Below are the code and all the weights of a small trained network. Each question names an input and a class and asks about switching units off, where a switched-off unit gives its printed mean instead of its output.

import numpy as np


def w(rows, s, z=0):
    codes = np.array(rows[::2]) - 128.0
    scale = np.full(codes.shape[1], s)
    scale[-1] = z or s
    return codes * scale


def norm(h):
    return h / np.sqrt((h * h).mean(-1, keepdims=True) + 1e-5)


def f(y):
    return y / 2 * (1 + np.tanh(0.7978845608 * (y + 0.044715 * y**3)))


def log_softmax(a):
    a = a - a.max(-1, keepdims=True)
    return a - np.log(np.exp(a).sum(-1, keepdims=True))


def net(x, mask):
    res = np.array(x, float).reshape(1, 2) / 4 @ E
    u = 0
    for l in range(2):
        y = f(norm(res) @ A[l][:, :-1].T + A[l][:, -1])
        res = res + np.where(mask[u : u + 15], y, B[l][:, -1]) @ B[l][:, :-1]
        u += 15
    return log_softmax(norm(res)[-1] @ U[:, :-1].T + U[:, -1])


A, B = {}, {}
E = w([
[59,94,128,96,166,252],'x0',
[195,109,149,231,252,156],'x1',
],0.0034)
A[0] = w([
[207,158,64,115,101,109,63],'0.n1',
[106,68,124,120,150,99,95],'0.n2',
[182,158,119,184,80,138,189],'0.n3',
[161,83,104,121,158,98,123],'0.n4',
[93,114,158,51,151,134,188],'0.n5',
[127,148,147,81,107,147,94],'0.n6',
[88,149,152,70,253,129,55],'0.n7',
[109,111,216,98,57,96,254],'0.n8',
[153,121,148,96,122,81,140],'0.n9',
[132,107,134,166,163,137,104],'0.n10',
[136,71,234,85,161,230,92],'0.n11',
[95,198,130,37,106,104,213],'0.n12',
[113,180,171,180,201,100,164],'0.n13',
[153,101,127,200,163,150,125],'0.n14',
[135,135,113,127,139,82,118],'0.n15',
],0.0045,0.0015)
B[0] = w([
[116,79,131,169,134,188,141],'0.n1',
[148,153,120,161,111,101,118],'0.n2',
[56,100,113,95,157,170,172],'0.n3',
[152,121,134,78,168,157,138],'0.n4',
[107,150,109,184,191,86,186],'0.n5',
[142,137,164,128,165,102,136],'0.n6',
[120,5,97,168,89,100,160],'0.n7',
[113,197,172,124,192,149,231],'0.n8',
[108,77,53,94,164,145,151],'0.n9',
[152,146,135,87,143,83,157],'0.n10',
[84,66,52,169,86,113,244],'0.n11',
[131,132,115,109,220,77,249],'0.n12',
[80,126,106,46,142,60,203],'0.n13',
[88,159,169,66,116,84,207],'0.n14',
[123,137,104,171,155,158,137],'0.n15',
],0.0033,0.0021)
A[1] = w([
[152,162,158,83,69,166,130],'1.n1',
[90,224,159,97,203,187,252],'1.n2',
[234,43,91,170,183,140,148],'1.n3',
[183,187,156,180,103,44,97],'1.n4',
[85,128,136,210,158,88,159],'1.n5',
[200,178,189,151,118,40,56],'1.n6',
[144,27,169,65,79,103,53],'1.n7',
[175,188,118,76,60,88,94],'1.n8',
[69,54,190,71,158,208,176],'1.n9',
[187,34,203,202,176,129,48],'1.n10',
[142,176,177,219,122,123,69],'1.n11',
[237,62,204,188,186,150,70],'1.n12',
[67,220,174,80,17,169,121],'1.n13',
[253,181,123,148,39,107,99],'1.n14',
[217,192,137,225,55,51,84],'1.n15',
],0.0044,0.0017)
B[1] = w([
[64,140,48,106,225,190,108],'1.n1',
[140,36,119,146,95,55,242],'1.n2',
[94,253,114,86,113,101,226],'1.n3',
[69,70,167,182,106,204,207],'1.n4',
[145,100,159,94,71,87,192],'1.n5',
[185,66,89,188,65,180,216],'1.n6',
[129,36,97,174,100,57,108],'1.n7',
[122,117,127,136,191,178,184],'1.n8',
[214,86,117,221,70,207,252],'1.n9',
[56,196,135,59,165,142,195],'1.n10',
[74,87,115,70,63,181,102],'1.n11',
[62,180,64,46,142,164,196],'1.n12',
[107,234,114,122,204,202,204],'1.n13',
[125,64,132,141,163,219,143],'1.n14',
[82,47,74,178,104,231,190],'1.n15',
],0.0039,0.0022)
U = w([
[88,82,71,212,65,186,254],'0',
[63,215,80,102,172,97,248],'1',
[163,74,149,180,57,2,97],'2',
[197,177,192,142,54,122,2],'3',
],0.0063,0.0023)

Each question gives the input, the list of numbers given to net, and the class t.
The units are the neurons (one row each of A and B). Each row of codes is followed by its name. A weight is (code - 128) times the scale printed after its matrix; where a second scale follows, it is the last column's (A, B and U).
mask holds one flag per neuron, layer by layer. A switched-off neuron (its flag False) gives its mean, the last column of its row in B, instead of its output. The means were averaged over made-up inputs and are rounded, as every weight is.
A unit's drop is (log p(t) with every unit on - log p(t) with that unit switched off) / (log p(t) with every unit on - log p(t) with every unit switched off).
most important unit: the unit with the biggest drop
top k neurons: the k neurons with the biggest drops, biggest first
top k neurons in layer l: the k neurons of layer l with the biggest drops, biggest first
drop when u is switched off: that unit's drop, to one decimal
input [-4,-2], class 0: top neuron in layer 0 : (0.n13)
input [-6,5], class 0: top 3 neurons : (1.n15 1.n6 0.n12)
input [-5,6], class 1: top 2 neurons : (1.n12 1.n9)
input [-3,4], class 1: top 2 neurons in layer 0 : (0.n3 0.n4)
input [3,3], class 2: top 2 neurons in layer 1 : (1.n13 1.n15)
input [3,-3], class 2: top 2 neurons in layer 0 : (0.n12 0.n5)
input [-6,-8], class 1: top 4 neurons : (1.n9 1.n13 0.n8 0.n12)
input [-6,-6], class 0: top 2 neurons in layer 0 : (0.n13 0.n14)
input [-4,3], class 0: top 2 neurons in layer 1 : (1.n6 1.n4)
input [-1,3], class 2: top 3 neurons in layer 0 : (0.n13 0.n14 0.n12)
input [-2,3], class 2: top 2 neurons : (0.n13 0.n14)
input [-1,0], class 2: drop when 1.n9 is switched off : -0.1
input [-7,5], class 0: drop when 1.n6 is switched off : 0.2
input [-6,-5], class 0: drop when 0.n13 is switched off : 0.1
input [0,0], class 2: drop when 1.n5 is switched off : 0.0
input [-4,8], class 1: most important unit : 1.n12
